The rows lie along a hidden order. The number after each row says roughly how far along it the row is, from 0 to 12. A new part has a new order.
[-4,-35,-1,2,17,-14,20,21,38,-23,-17,62,15,20,-3,-60,7,-2,44,-29,-10,14,-11,13,-1,-26,-12] -> 11
[11,-10,-19,-1,15,-22,5,11,25,-10,13,54,14,-7,10,-57,4,5,40,-22,-8,-6,22,28,9,-6,8] -> 10
[9,23,-29,0,6,-1,-31,-4,-5,19,34,-28,5,-27,14,10,-9,5,-10,14,4,-21,25,15,12,28,24] -> 7
[12,-9,-26,-17,14,-25,-7,19,22,-2,34,40,9,17,17,-48,-10,12,43,-13,-7,-14,31,37,23,6,10] -> 12
[11,22,-8,1,1,-1,-20,-9,-9,18,31,-39,-4,-21,14,35,-15,6,-21,28,-1,-22,14,5,4,29,20] -> 3
[5,-1,5,5,0,3,-2,3,11,5,31,-37,-16,16,12,28,-25,4,-9,30,4,-14,10,5,6,6,3] -> 0
[4,1,4,12,7,-5,-1,-5,11,-2,4,-11,-13,-26,-11,10,-14,9,1,13,9,-4,0,-6,-18,15,8] -> 2
[19,3,28,1,20,-11,25,7,43,-23,-26,55,9,14,6,-44,6,11,27,-14,5,17,-9,0,-23,-27,-24] -> 3
[19,-19,16,6,13,-14,13,18,37,-18,7,21,-10,15,-1,-43,-15,11,35,-5,8,-2,8,13,-5,-14,-3] -> 4
[17,39,-27,-21,7,13,-45,-14,-14,24,21,-17,14,-47,13,9,9,12,-25,0,16,-9,32,9,4,29,13] -> 10
[8,19,19,10,1,5,-9,-13,3,3,-8,-17,-11,-24,-12,28,-12,12,-19,17,12,1,-12,-25,-27,16,1] -> 0

New part:
[8,12,16,47,1,3,-1,21,26,8,53,26,52,17,-30,3,20,1,-9,-3,-1,41,51] -> 6
[-7,-9,1,24,12,29,23,8,4,-2,-16,-2,17,6,27,3,30,3,3,-12,-23,-22,3] -> 1
[10,21,6,-12,-4,-7,-1,-7,-3,6,54,25,73,9,28,-3,-18,-2,4,2,1,-19,-28] -> 6
[-5,0,18,97,5,-31,-32,0,14,1,-19,-7,3,8,-1,1,22,2,-5,-13,-13,26,41] -> 7
[4,9,10,43,6,0,0,-1,-17,-10,-81,-25,-49,-17,-87,-13,-37,0,5,2,0,9,2] -> 10
[-7,8,14,71,14,23,22,5,17,8,25,3,18,-1,69,4,11,-1,0,-10,-19,-25,-18] -> 3
[4,11,13,48,1,-24,-19,-2,12,5,14,6,6,1,-32,-6,-24,-2,-3,-3,0,18,16] -> 5
[-10,-20,-4,-3,-2,-14,-7,4,-1,-9,-66,-18,-19,1,-36,-5,-17,0,-2,-5,-4,11,12] -> 12
[9,3,-12,-55,-8,1,7,1,0,2,25,16,46,9,4,-3,-22,-3,-6,-8,-10,-12,6] -> 0
[-5,-2,0,-18,-2,5,7,1,-10,-4,-19,-9,-34,-6,18,5,16,-1,-5,-2,-4,-22,-27] -> 6
[-1,3,3,22,11,30,15,-3,-14,-2,2,5,26,10,76,5,-7,-5,-13,-15,-17,-26,-17] -> 1
[2,10,8,4,-5,-24,-12,-9,-4,0,11,6,35,11,84,9,50,5,8,-8,-21,-24,0] -> 0
[8,-4,-16,-82,-9,1,4,-8,-19,-5,-20,-6,-11,-3,4,-3,-31,-3,-3,0,-4,-29,-24] -> 4

Part 3:
[-23,2,13,4,-3,1,17,-6,4,-3,-8,9,19,4,9,-10,-3] -> 6
[-47,-2,6,4,-3,-8,16,-8,10,6,-19,17,7,3,13,-8,11] -> 3
[-39,-1,10,10,-3,-9,18,-7,4,-3,-1,17,9,9,11,-4,-11] -> 7
[13,7,1,1,-2,0,20,-9,-2,-30,-4,4,0,1,17,-16,-6] -> 11
[-26,12,0,9,1,-7,10,-2,8,-17,-9,12,6,1,9,-3,7] -> 3
[1,9,13,12,-2,0,15,0,10,-37,-14,8,27,3,10,-2,-4] -> 6
[-71,1,21,3,-4,3,55,-36,-4,2,-15,18,31,1,29,-26,-2] -> 6
[-36,6,2,6,5,-7,12,-10,1,-1,6,8,14,3,13,-6,-3] -> 4
[-52,-1,11,3,-11,0,37,-20,0,-21,-16,16,4,6,21,-21,-8] -> 12
[-46,11,10,7,-4,12,33,-6,0,-38,-11,-7,18,-4,13,-6,-5] -> 7
[-31,5,3,-5,0,-14,36,-9,7,-25,4,14,13,14,21,-11,-3] -> 6
[-28,0,8,-9,-5,7,17,10,11,17,-4,4,22,12,19,5,-4] -> 6
[-68,-6,-9,1,0,-12,28,-13,-2,-23,-1,8,-11,-4,10,-12,3] -> 2
[-9,-1,-7,-9,2,16,3,4,2,-7,-8,-11,6,-8,8,2,1] -> 3
[-55,3,2,1,-3,-1,29,-17,-2,-1,-6,2,8,4,14,-13,1] -> 8
[-51,-4,4,-4,0,-5,32,-11,4,-6,-6,13,13,3,19,-7,-1] -> 1
[0,15,9,5,-4,2,37,-19,0,-7,-19,7,20,3,21,-30,4] -> 9
[-47,-1,14,7,-8,-3,30,-10,2,8,-16,11,13,7,11,-26,0] -> 7
[-15,6,0,-1,4,10,6,2,15,-1,-14,2,19,-2,12,18,11] -> 0

[8,-20,0,-15,20,-14,-45,12,35,-5,-18,-14,53,0,67,-30,17,-1,-44,-1,5,10,-36] -> 12
[-21,37,7,-18,16,-21,-27,5,-24,16,-7,-27,2,-18,-20,-12,-3,36,-10,17,18,21,15] -> 9
[-8,-30,-11,11,-5,0,13,28,20,-14,-10,-15,-3,-12,36,-46,5,6,-15,-23,9,7,-25] -> 4
[-24,11,27,-10,19,-18,20,-8,-43,15,-23,9,-13,-6,7,35,-14,32,8,-4,-3,-26,26] -> 10
[16,-2,8,3,7,-5,-25,-6,21,-2,22,-5,19,-15,-66,-31,18,-31,19,45,13,26,-7] -> 8
[14,-17,-21,23,8,21,1,-6,45,-13,22,-2,14,-13,-52,-37,18,-11,9,24,-10,24,-47] -> 10
[9,-20,2,-2,7,-2,-21,-1,33,14,-1,3,43,1,10,-25,20,-40,-10,16,6,9,-13] -> 9
[19,-16,19,-5,1,-5,-22,-14,5,-5,27,13,17,-11,-58,5,10,-46,24,53,17,12,13] -> 9
[-2,4,4,-26,12,-21,-49,6,17,25,-35,-10,42,11,79,-4,2,-5,-48,1,13,9,-1] -> 11
[-29,39,11,7,0,-1,-9,20,-11,6,11,-27,-2,-19,-55,-25,5,43,25,20,0,14,24] -> 3
[12,54,17,-8,21,-14,-62,-7,12,0,31,-30,25,-29,-100,-35,10,11,16,66,7,46,3] -> 10
[-4,17,23,-8,0,-22,-44,16,4,19,-15,-16,12,-4,25,-7,-10,15,-9,14,15,13,22] -> 2
[-11,38,16,-11,13,-11,-36,-9,-10,13,20,-16,12,-13,-65,2,6,8,20,42,2,15,21] -> 9
[23,-25,-11,12,1,20,-4,-2,47,-14,20,6,41,-5,-39,-40,22,-32,7,25,-5,22,-42] -> 8
[-2,19,14,-14,4,-17,-37,-2,7,40,-1,3,33,3,-3,-3,4,-26,2,16,1,8,15] -> 7
[17,6,6,-3,-20,6,-27,-4,24,28,14,18,29,6,-67,-10,-4,-53,23,41,15,18,13] -> 0
[-19,1,6,-10,19,-18,4,16,-18,-21,-14,-35,-2,-20,28,-17,3,47,-26,-13,9,3,-9] -> 12
